Below are the code and all the weights of a small trained network. Each question names an input and a class and asks about switching units off, where a switched-off unit gives its printed mean instead of its output.

import numpy as np


def w(rows, s, z=0):
    codes = np.array(rows[::2]) - 128.0
    scale = np.full(codes.shape[1], s)
    scale[-1] = z or s
    return codes * scale


def f(y):
    return np.maximum(y, 0)


def log_softmax(a):
    a = a - a.max(-1, keepdims=True)
    return a - np.log(np.exp(a).sum(-1, keepdims=True))


def net(x, mask):
    res = np.array(x, float).reshape(1, 3) / 4 @ E
    y = f(res @ A[0][:, :-1].T + A[0][:, -1])
    res = res + np.where(mask, y, B[0][:, -1]) @ B[0][:, :-1]
    return log_softmax(res[-1] @ U[:, :-1].T + U[:, -1])


A, B = {}, {}
E = w([
[95,255,169],'x0',
[154,100,251],'x1',
[18,64,180],'x2',
],0.0081)
A[0] = w([
[46,107,150,137],'N0',
[167,50,69,246],'N1',
[134,146,132,79],'N2',
[77,126,50,175],'N3',
[80,146,204,180],'N4',
[199,135,122,86],'N5',
[100,135,91,101],'N6',
[194,211,157,169],'N7',
[14,113,151,190],'N8',
[117,189,130,254],'N9',
[94,5,155,207],'N10',
[174,185,151,165],'N11',
[196,117,215,165],'N12',
[107,112,53,205],'N13',
[87,185,111,162],'N14',
[87,173,107,208],'N15',
[90,161,149,124],'N16',
[149,133,126,128],'N17',
],0.018,0.0042)
B[0] = w([
[165,163,202,193],'N0',
[254,121,110,219],'N1',
[121,112,140,136],'N2',
[133,160,40,193],'N3',
[92,158,189,200],'N4',
[154,180,167,168],'N5',
[120,161,93,153],'N6',
[48,98,89,211],'N7',
[147,202,225,219],'N8',
[66,169,112,195],'N9',
[218,49,175,249],'N10',
[84,108,75,187],'N11',
[167,164,36,206],'N12',
[135,188,80,191],'N13',
[75,125,161,181],'N14',
[75,171,146,182],'N15',
[103,99,141,162],'N16',
[136,137,143,143],'N17',
],0.029,0.014)
U = w([
[144,82,197,154],'0',
[157,59,12,110],'1',
[57,205,26,250],'2',
[2,140,226,12],'3',
[6,86,118,29],'4',
[168,131,98,181],'5',
],0.0086,0.0025)

Each question gives the input, the list of numbers given to net, and the class t.
The units are the neurons (one row each of A and B). Each row of codes is followed by its name. A weight is (code - 128) times the scale printed after its matrix; where a second scale follows, it is the last column's (A, B and U).
mask holds one flag per neuron, in row order. A switched-off neuron (its flag False) gives its mean, the last column of its row in B, instead of its output. The means were averaged over made-up inputs and are rounded, as every weight is.
A unit's drop is (log p(t) with every unit on - log p(t) with that unit switched off) / (log p(t) with every unit on - log p(t) with every unit switched off).
The circuit of an input: a set's keep is (log p(t) with only the set's units on - log p(t) with every unit switched off) / (log p(t) with every unit on - log p(t) with every unit switched off). Starting from the 12 units with the biggest drops (on a tie, the unit counted first), units are removed one at a time, each time the one whose removal leaves the highest keep (on an exact tie, the one counted first), for as long as the keep stays at least 0.8.
circuit, biggest first: the units of the circuit, biggest drop first
k most important neurons: the k neurons with the biggest drops, biggest first
drop when u is switched off: that unit's drop, to one decimal
input [-5,1,-6], class 1: circuit, biggest first => [N8]
input [8,3,-1], class 4: 4 most important neurons => [N7 N11 N8 N0]
input [6,-2,-2], class 4: 2 most important neurons => [N8 N12]
input [3,5,-1], class 2: 2 most important neurons => [N12 N10]
input [0,8,-4], class 2: 2 most important neurons => [N10 N12]
input [-7,-6,-8], class 1: 2 most important neurons => [N1 N8]
input [-5,-1,4], class 0: 2 most important neurons => [N10 N12]
input [-8,-5,-8], class 1: 2 most important neurons => [N1 N8]
input [-6,-7,-5], class 1: 3 most important neurons => [N1 N8 N3]
input [3,-3,2], class 3: 2 most important neurons => [N12 N1]
input [0,0,2], class 0: 4 most important neurons => [N7 N9 N14 N15]
input [-2,2,-7], class 2: 2 most important neurons => [N10 N5]
input [0,1,-5], class 2: drop when N10 is switched off => 2.6
input [0,4,4], class 0: drop when N10 is switched off => 0.3
input [-1,4,-5], class 2: circuit, biggest first => [N10]
input [8,0,-6], class 4: drop when N12 is switched off => 0.1
